Below are the code and all the weights of a small trained network. Each question names an input and a target symbol and asks about switching units off, where a switched-off unit gives its printed mean instead of its output.

import numpy as np


def w(rows, s, z=0):
    codes = np.array(rows[::2]) - 128.0
    scale = np.full(codes.shape[1], s)
    scale[-1] = z or s
    return codes * scale


def f(y):
    return np.maximum(y, 0)


def softmax(a):
    e = np.exp(a - a.max(-1, keepdims=True))
    return e / e.sum(-1, keepdims=True)


def log_softmax(a):
    a = a - a.max(-1, keepdims=True)
    return a - np.log(np.exp(a).sum(-1, keepdims=True))


def net(x, mask):
    ids = ['αβδζηξπστψω'.index(c) for c in x.split()]
    T = len(ids)
    res = E[ids] + P[:T]
    u = 0
    for l in range(2):
        r = res
        for j in range(2):
            rows = slice(3 * j, 3 * j + 3)
            q, k, v = (r @ M[l][rows].T for M in (Q, K, V))
            z = softmax(np.where(np.tri(T) > 0, q @ k.T / 3**0.5, -1e9)) @ v
            o = O[l][rows]
            res = res + np.where(mask[u + j], z, o[:, -1]) @ o[:, :-1]
        u += 2
        y = f(res @ A[l][:, :-1].T + A[l][:, -1])
        res = res + np.where(mask[u : u + 4], y, B[l][:, -1]) @ B[l][:, :-1]
        u += 4
    return log_softmax(res[-1] @ U[:, :-1].T + U[:, -1])


Q, K, V, O, A, B = {}, {}, {}, {}, {}, {}
E = w([
[45,136,103,126,117],'α',
[160,61,151,89,204],'β',
[38,140,161,248,189],'δ',
[141,73,145,122,210],'ζ',
[105,191,68,109,79],'η',
[185,86,142,99,206],'ξ',
[44,140,94,157,127],'π',
[147,58,157,130,217],'σ',
[169,110,149,104,203],'τ',
[80,244,234,116,137],'ψ',
[42,130,75,188,135],'ω',
],0.015)
P = w([
[93,195,98,8,255],'0',
[98,176,45,106,210],'1',
[87,168,77,118,174],'2',
[101,157,82,140,156],'3',
[109,144,94,159,141],'4',
[118,135,96,174,120],'5',
[127,128,99,184,99],'6',
[135,122,107,199,83],'7',
[144,113,110,209,65],'8',
[155,104,114,220,48],'9',
[165,96,122,232,34],'10',
[169,95,128,246,21],'11',
],0.0082)
Q[0] = w([
[91,192,164,166,53],'0.h1',
[156,170,122,136,174],'0.h1',
[184,183,193,6,133],'0.h1',
[245,108,136,122,229],'0.h2',
[221,67,183,82,149],'0.h2',
[84,122,120,136,119],'0.h2',
],0.014)
K[0] = w([
[78,153,114,180,6],'0.h1',
[84,138,93,51,140],'0.h1',
[87,241,111,131,194],'0.h1',
[93,182,86,35,237],'0.h2',
[12,146,71,105,231],'0.h2',
[151,102,168,156,97],'0.h2',
],0.012)
V[0] = w([
[35,168,56,254,85],'0.h1',
[89,53,89,40,78],'0.h1',
[72,88,213,183,39],'0.h1',
[160,72,108,180,151],'0.h2',
[82,102,119,228,53],'0.h2',
[23,202,59,132,179],'0.h2',
],0.0095)
O[0] = w([
[154,126,55,141,159,189],'0.h1',
[44,101,67,193,99,123],'0.h1',
[79,194,116,114,163,93],'0.h1',
[118,153,182,75,95,103],'0.h2',
[125,246,154,126,138,123],'0.h2',
[136,132,77,76,217,251],'0.h2',
],0.012,0.013)
A[0] = w([
[96,140,180,136,191,32],'0.n1',
[63,156,77,217,124,3],'0.n2',
[68,85,127,254,136,110],'0.n3',
[98,114,59,41,37,106],'0.n4',
],0.0093,0.0046)
B[0] = w([
[114,149,45,48,138,152],'0.n1',
[141,105,69,190,141,254],'0.n2',
[123,106,2,82,70,182],'0.n3',
[90,195,72,40,166,161],'0.n4',
],0.01,0.008)
Q[1] = w([
[201,113,248,203,92],'1.h1',
[35,221,92,88,82],'1.h1',
[45,250,13,166,77],'1.h1',
[53,168,82,117,61],'1.h2',
[111,92,123,135,105],'1.h2',
[28,131,103,141,161],'1.h2',
],0.011)
K[1] = w([
[150,18,103,152,203],'1.h1',
[214,157,142,198,66],'1.h1',
[122,245,128,254,42],'1.h1',
[183,161,150,236,55],'1.h2',
[108,58,149,127,154],'1.h2',
[42,196,98,141,81],'1.h2',
],0.0089)
V[1] = w([
[246,176,214,64,142],'1.h1',
[212,177,94,64,165],'1.h1',
[168,167,87,50,76],'1.h1',
[90,172,180,134,207],'1.h2',
[139,106,151,14,114],'1.h2',
[44,141,178,134,147],'1.h2',
],0.011)
O[1] = w([
[203,231,103,182,134,3],'1.h1',
[192,160,81,91,104,253],'1.h1',
[231,144,168,78,12,165],'1.h1',
[2,50,87,78,127,118],'1.h2',
[99,172,140,201,100,96],'1.h2',
[91,31,77,188,142,57],'1.h2',
],0.0089,0.022)
A[1] = w([
[26,135,125,100,107,254],'1.n1',
[7,132,115,223,50,120],'1.n2',
[72,39,74,182,145,51],'1.n3',
[85,116,191,196,105,39],'1.n4',
],0.012,0.0086)
B[1] = w([
[153,169,234,195,124,248],'1.n1',
[122,113,193,4,174,143],'1.n2',
[52,119,81,195,85,238],'1.n3',
[58,193,126,128,89,149],'1.n4',
],0.014,0.013)
U = w([
[136,56,105,121,125,152],'α',
[96,146,143,79,60,72],'β',
[115,127,45,83,37,1],'δ',
[85,155,2,177,40,2],'ζ',
[180,91,171,98,122,133],'η',
[136,175,155,132,117,205],'ξ',
[107,118,130,92,244,172],'π',
[54,178,93,95,169,113],'σ',
[166,137,119,185,149,240],'τ',
[172,127,38,196,136,51],'ψ',
[107,222,167,73,244,181],'ω',
],0.0085,0.0068)

Each question gives the input, a string of symbols that net reads in full, and the target symbol t.
The units are the heads (3 rows each of Q, K, V and O) and the neurons (one row each of A and B). Each row of codes is followed by its name. A weight is (code - 128) times the scale printed after its matrix; where a second scale follows, it is the last column's (O, A, B and U).
mask holds one flag per unit, layer by layer, with each layer's heads first. A switched-off unit (its flag False) gives its mean, the last column of its rows in O or B, instead of its output. The means were averaged over made-up inputs and are rounded, as every weight is.
A unit's drop is (log p(t) with every unit on - log p(t) with that unit switched off) / (log p(t) with every unit on - log p(t) with every unit switched off).
The circuit of an input: a set's keep is (log p(t) with only the set's units on - log p(t) with every unit switched off) / (log p(t) with every unit on - log p(t) with every unit switched off). Starting from all 12 units, units are removed one at a time, each time the one whose removal leaves the highest keep (on an exact tie, the one counted first), for as long as the keep stays at least 0.8.
units of the circuit, in order: the units of the circuit, biggest drop first
most important unit: the unit with the biggest drop
k most important neurons: the k neurons with the biggest drops, biggest first
k most important neurons of layer l: the k neurons of layer l with the biggest drops, biggest first
which heads matter: for each layer, one digit per head in row order, 1 if its drop is at least 0.15 and else 0, layers parted by /
input π η ω, target δ: most important unit : 1.h1
input η ω ζ δ ξ δ α ζ, target η: 2 most important neurons : (0.n4; 1.n3)
input δ ξ π π ω σ ζ β σ α, target ξ: units of the circuit, in order : (1.n1; 0.h2; 1.h1)
input ξ ξ ω α π δ α δ α, target ω: which heads matter : 01 / 00
input η ω α σ δ η β δ, target β: 4 most important neurons : (0.n3; 1.n1; 1.n3; 1.n2)
input π ω β α δ, target ζ: 3 most important neurons : (1.n3; 0.n2; 0.n4)
input δ α ω π τ δ π α, target σ: units of the circuit, in order : (0.h1; 0.h2)
input ξ δ α π ψ α, target ψ: 2 most important neurons of layer 0 : (0.n2; 0.n3)
input α ζ ψ ψ δ σ δ, target ξ: 3 most important neurons : (1.n1; 0.n3; 0.n1)
input α α β, target α: units of the circuit, in order : (0.n4; 0.h2; 0.h1; 1.h1)
input ζ η τ, target ζ: units of the circuit, in order : (1.h1; 0.h2; 1.n3; 0.n3)
input η σ η α ξ α, target η: 3 most important neurons : (0.n3; 1.n1; 0.n4)
input ζ π σ ζ η α ζ ζ ξ σ, target ζ: 4 most important neurons : (1.n3; 1.n1; 0.n3; 1.n4)
input τ ζ η η α ω ω α ζ σ ζ β, target τ: units of the circuit, in order : (1.h1; 0.h1)
input δ η π, target δ: most important unit : 1.h1
input ω α ψ ω ω ω, target π: which heads matter : 11 / 01
input ψ δ σ, target ψ: units of the circuit, in order : (1.h1; 0.h1; 0.h2)
input ω ψ δ α β η σ ω σ π σ, target ω: units of the circuit, in order : (0.h1; 1.n3; 1.h1)
input η ζ δ π ω α β ω α ζ τ, target η: units of the circuit, in order : (1.n3; 1.h1)
input π π ξ ξ α δ ω β, target π: 4 most important neurons : (0.n3; 0.n4; 1.n1; 1.n3)
input ω ω τ ω β, target ω: most important unit : 0.h1
input δ α δ π σ, target δ: 2 most important neurons of layer 0 : (0.n1; 0.n2)
input δ η ψ η η δ τ ω α σ, target δ: units of the circuit, in order : (1.h1; 0.h1; 0.n1; 1.n1)
